Below are the code and all the weights of a small trained network. Each question names an input and a target symbol and asks about switching units off, where a switched-off unit gives its printed mean instead of its output.

import numpy as np


def w(rows, s, z=0):
    codes = np.array(rows[::2]) - 128.0
    scale = np.full(codes.shape[1], s)
    scale[-1] = z or s
    return codes * scale


def norm(h):
    return h / np.sqrt((h * h).mean(-1, keepdims=True) + 1e-5)


def softmax(a):
    e = np.exp(a - a.max(-1, keepdims=True))
    return e / e.sum(-1, keepdims=True)


def log_softmax(a):
    a = a - a.max(-1, keepdims=True)
    return a - np.log(np.exp(a).sum(-1, keepdims=True))


def net(x, mask):
    ids = ['αεθξψω'.index(c) for c in x.split()]
    T = len(ids)
    res = E[ids] + P[:T]
    u = 0
    for l in range(2):
        r = norm(res)
        for j in range(3):
            rows = slice(2 * j, 2 * j + 2)
            q, k, v = (r @ M[l][rows].T for M in (Q, K, V))
            z = softmax(np.where(np.tri(T) > 0, q @ k.T / 2**0.5, -1e9)) @ v
            o = O[l][rows]
            res = res + np.where(mask[u + j], z, o[:, -1]) @ o[:, :-1]
        u += 3
    return log_softmax(norm(res)[-1] @ U[:, :-1].T + U[:, -1])


Q, K, V, O = {}, {}, {}, {}
E = w([
[118,121,177,119,148,132,176,95,86,153,62,128],'α',
[184,178,174,138,144,64,142,124,109,107,133,87],'ε',
[144,125,152,177,119,129,134,76,165,129,169,131],'θ',
[146,107,82,142,180,116,134,68,127,107,118,139],'ξ',
[168,124,107,2,119,110,150,165,195,226,112,154],'ψ',
[139,174,96,102,67,87,138,103,121,86,78,185],'ω',
],0.02)
P = w([
[98,141,115,131,128,165,124,146,153,123,116,96],'0',
[93,85,195,51,141,203,91,164,125,129,145,144],'1',
[132,102,221,223,228,10,222,153,212,119,98,131],'2',
[159,170,87,88,115,133,146,118,102,146,160,131],'3',
[86,219,174,104,101,182,125,166,74,248,151,203],'4',
[132,122,173,191,174,17,197,133,226,117,106,150],'5',
[126,155,81,84,109,105,140,113,86,162,162,111],'6',
[165,50,189,85,35,128,27,29,143,109,103,150],'7',
[92,118,182,209,180,33,198,140,227,144,113,140],'8',
[85,120,85,102,90,98,132,119,71,154,174,103],'9',
[205,21,180,89,9,72,6,30,128,106,132,123],'10',
],0.023)
Q[0] = w([
[124,185,115,65,136,154,167,252,65,197,124,144],'L0H0',
[98,98,86,157,121,175,115,162,171,141,133,238],'L0H0',
[106,167,242,128,66,79,150,134,158,159,55,155],'L0H1',
[164,84,139,100,160,47,138,94,129,93,64,86],'L0H1',
[119,105,137,130,169,86,204,133,219,161,124,145],'L0H2',
[175,101,109,115,88,148,38,100,116,99,252,109],'L0H2',
],0.011)
K[0] = w([
[125,130,56,43,68,180,108,109,42,198,155,71],'L0H0',
[146,139,143,113,180,148,93,255,51,113,202,223],'L0H0',
[138,214,193,143,154,139,135,204,238,118,54,119],'L0H1',
[129,35,136,90,155,129,93,92,189,121,86,222],'L0H1',
[168,171,88,145,151,158,151,182,183,119,151,55],'L0H2',
[137,100,126,49,99,125,85,136,36,159,176,177],'L0H2',
],0.0098)
V[0] = w([
[148,173,191,114,134,108,120,185,83,169,175,96],'L0H0',
[122,170,138,84,106,189,85,109,97,91,148,141],'L0H0',
[70,76,116,93,169,120,89,142,189,35,83,170],'L0H1',
[184,81,254,127,68,132,81,117,175,113,112,134],'L0H1',
[112,111,234,89,161,136,125,92,132,170,130,154],'L0H2',
[138,113,123,137,170,71,171,145,188,118,95,171],'L0H2',
],0.0079)
O[0] = w([
[2,75,71,119,151,206,72,156,138,151,147,107,121],'L0H0',
[70,132,99,142,128,242,217,45,69,44,153,168,1],'L0H0',
[119,184,144,152,99,137,184,55,167,187,24,157,170],'L0H1',
[91,167,162,12,193,46,128,100,46,151,119,67,195],'L0H1',
[215,142,64,182,118,127,90,174,25,174,183,84,252],'L0H2',
[46,140,149,174,167,179,11,83,178,107,188,75,207],'L0H2',
],0.0068,0.0056)
Q[1] = w([
[164,150,147,110,87,171,70,164,74,120,179,133],'L1H0',
[141,199,190,158,57,64,151,199,161,203,125,179],'L1H0',
[132,166,85,123,157,177,139,130,92,89,76,110],'L1H1',
[116,189,102,207,225,49,164,95,201,127,138,97],'L1H1',
[104,141,233,104,144,128,167,214,111,148,169,114],'L1H2',
[108,138,133,221,244,53,173,125,200,159,162,107],'L1H2',
],0.011)
K[1] = w([
[112,116,103,121,178,92,26,145,134,61,235,155],'L1H0',
[185,81,120,168,110,114,145,241,192,101,63,137],'L1H0',
[131,200,86,115,201,165,128,144,128,88,85,181],'L1H1',
[194,130,163,201,177,177,161,128,228,80,90,108],'L1H1',
[142,254,212,138,199,189,133,179,137,143,137,193],'L1H2',
[147,155,96,148,156,221,128,175,208,77,41,60],'L1H2',
],0.011)
V[1] = w([
[176,144,247,64,61,132,80,148,224,49,197,171],'L1H0',
[135,210,101,133,57,151,176,18,131,165,177,36],'L1H0',
[216,166,79,116,107,117,154,180,76,220,109,255],'L1H1',
[170,167,213,176,168,56,151,145,68,144,168,153],'L1H1',
[51,175,96,65,78,95,99,105,100,17,87,19],'L1H2',
[129,78,32,109,44,149,54,143,96,155,194,121],'L1H2',
],0.0093)
O[1] = w([
[216,72,123,173,80,142,187,218,137,224,126,126,85],'L1H0',
[137,48,189,134,158,131,48,118,204,96,187,168,169],'L1H0',
[101,97,219,106,142,89,109,145,219,104,186,192,158],'L1H1',
[151,97,93,156,93,250,93,134,124,79,170,176,253],'L1H1',
[162,145,239,118,117,62,128,139,117,96,155,219,164],'L1H2',
[163,81,156,174,133,87,180,85,218,130,81,134,106],'L1H2',
],0.012,0.0059)
U = w([
[132,157,93,110,193,162,76,32,110,86,109,127,182],'α',
[135,169,143,181,120,131,205,88,114,102,114,214,193],'ε',
[157,174,90,140,126,164,146,46,3,201,72,130,205],'θ',
[130,159,98,86,183,111,126,157,172,181,110,76,52],'ξ',
[167,137,87,223,127,203,178,33,174,135,102,96,197],'ψ',
[191,110,111,150,143,175,36,203,88,129,142,147,6],'ω',
],0.0056,0.0021)

Each question gives the input, a string of symbols that net reads in full, and the target symbol t.
The units are the heads (2 rows each of Q, K, V and O). Each row of codes is followed by its name. A weight is (code - 128) times the scale printed after its matrix; where a second scale follows, it is the last column's (O and U).
mask holds one flag per head, layer by layer. A switched-off head (its flag False) gives its mean, the last column of its rows in O, instead of its output. The means were averaged over made-up inputs and are rounded, as every weight is.
A unit's drop is (log p(t) with every unit on - log p(t) with that unit switched off) / (log p(t) with every unit on - log p(t) with every unit switched off).
The circuit of an input: a set's keep is (log p(t) with only the set's units on - log p(t) with every unit switched off) / (log p(t) with every unit on - log p(t) with every unit switched off). Starting from all 6 units, units are removed one at a time, each time the one whose removal leaves the highest keep (on an exact tie, the one counted first), for as long as the keep stays at least 0.8.
units of the circuit, in order: the units of the circuit, biggest drop first
most important unit: the unit with the biggest drop
heads that matter: for each layer, one digit per head in row order, 1 if its drop is at least 0.15 and else 0, layers parted by /
drop of u: that unit's drop, to one decimal
input ψ θ ε θ, target ω: units of the circuit, in order	(L0H1)
input ε ξ ω ε α ψ, target ε: heads that matter	100 / 001
input ω ε α θ α ψ, target ω: units of the circuit, in order	(L1H2, L0H2, L1H1)
input α α α ω ω ε, target α: units of the circuit, in order	(L1H0, L0H2)
input α α α ω α α θ ψ ε, target α: units of the circuit, in order	(L0H2, L1H0)
input ω α ψ, target ω: heads that matter	001 / 111
input θ ω α ε ω θ, target θ: units of the circuit, in order	(L1H1, L0H2, L1H2)
input ψ ε ξ ω ψ ψ ω ξ ω, target ψ: heads that matter	000 / 011
input ε θ α ω ξ, target α: units of the circuit, in order	(L0H0, L0H2, L1H0)
input θ ξ ω α ω α ψ ψ, target ξ: heads that matter	100 / 010
input α ε ψ ξ, target ψ: units of the circuit, in order	(L1H2, L0H1)
input ξ ε ω α θ α, target ξ: units of the circuit, in order	(L0H1, L0H0, L1H2)
input ψ θ ξ ψ ξ ξ α ξ α, target ψ: units of the circuit, in order	(L1H1, L1H2)
input ψ ξ ω ε α ω α α ω α, target α: most important unit	L1H0
input ω α ε, target ω: units of the circuit, in order	(L1H2, L1H1, L0H0, L0H2)
input ε α α ε, target θ: heads that matter	111 / 010
input α α ψ ψ ω ξ ξ, target ψ: units of the circuit, in order	(L0H1, L1H2)
input θ ω ψ ψ ε ω, target θ: heads that matter	000 / 010
input α ξ ω θ ε ξ θ ω ψ, target α: heads that matter	000 / 100
input ω θ ε θ θ, target ψ: units of the circuit, in order	(L1H2)
input ω ε ω, target ω: heads that matter	101 / 111
input ξ α θ ψ ε ξ, target ξ: heads that matter	111 / 011
input α α ψ, target α: drop of L0H2	0.1
input ω ψ α ψ θ ω, target ω: drop of L1H2	0.3
input ψ α α, target ψ: drop of L0H1	0.1
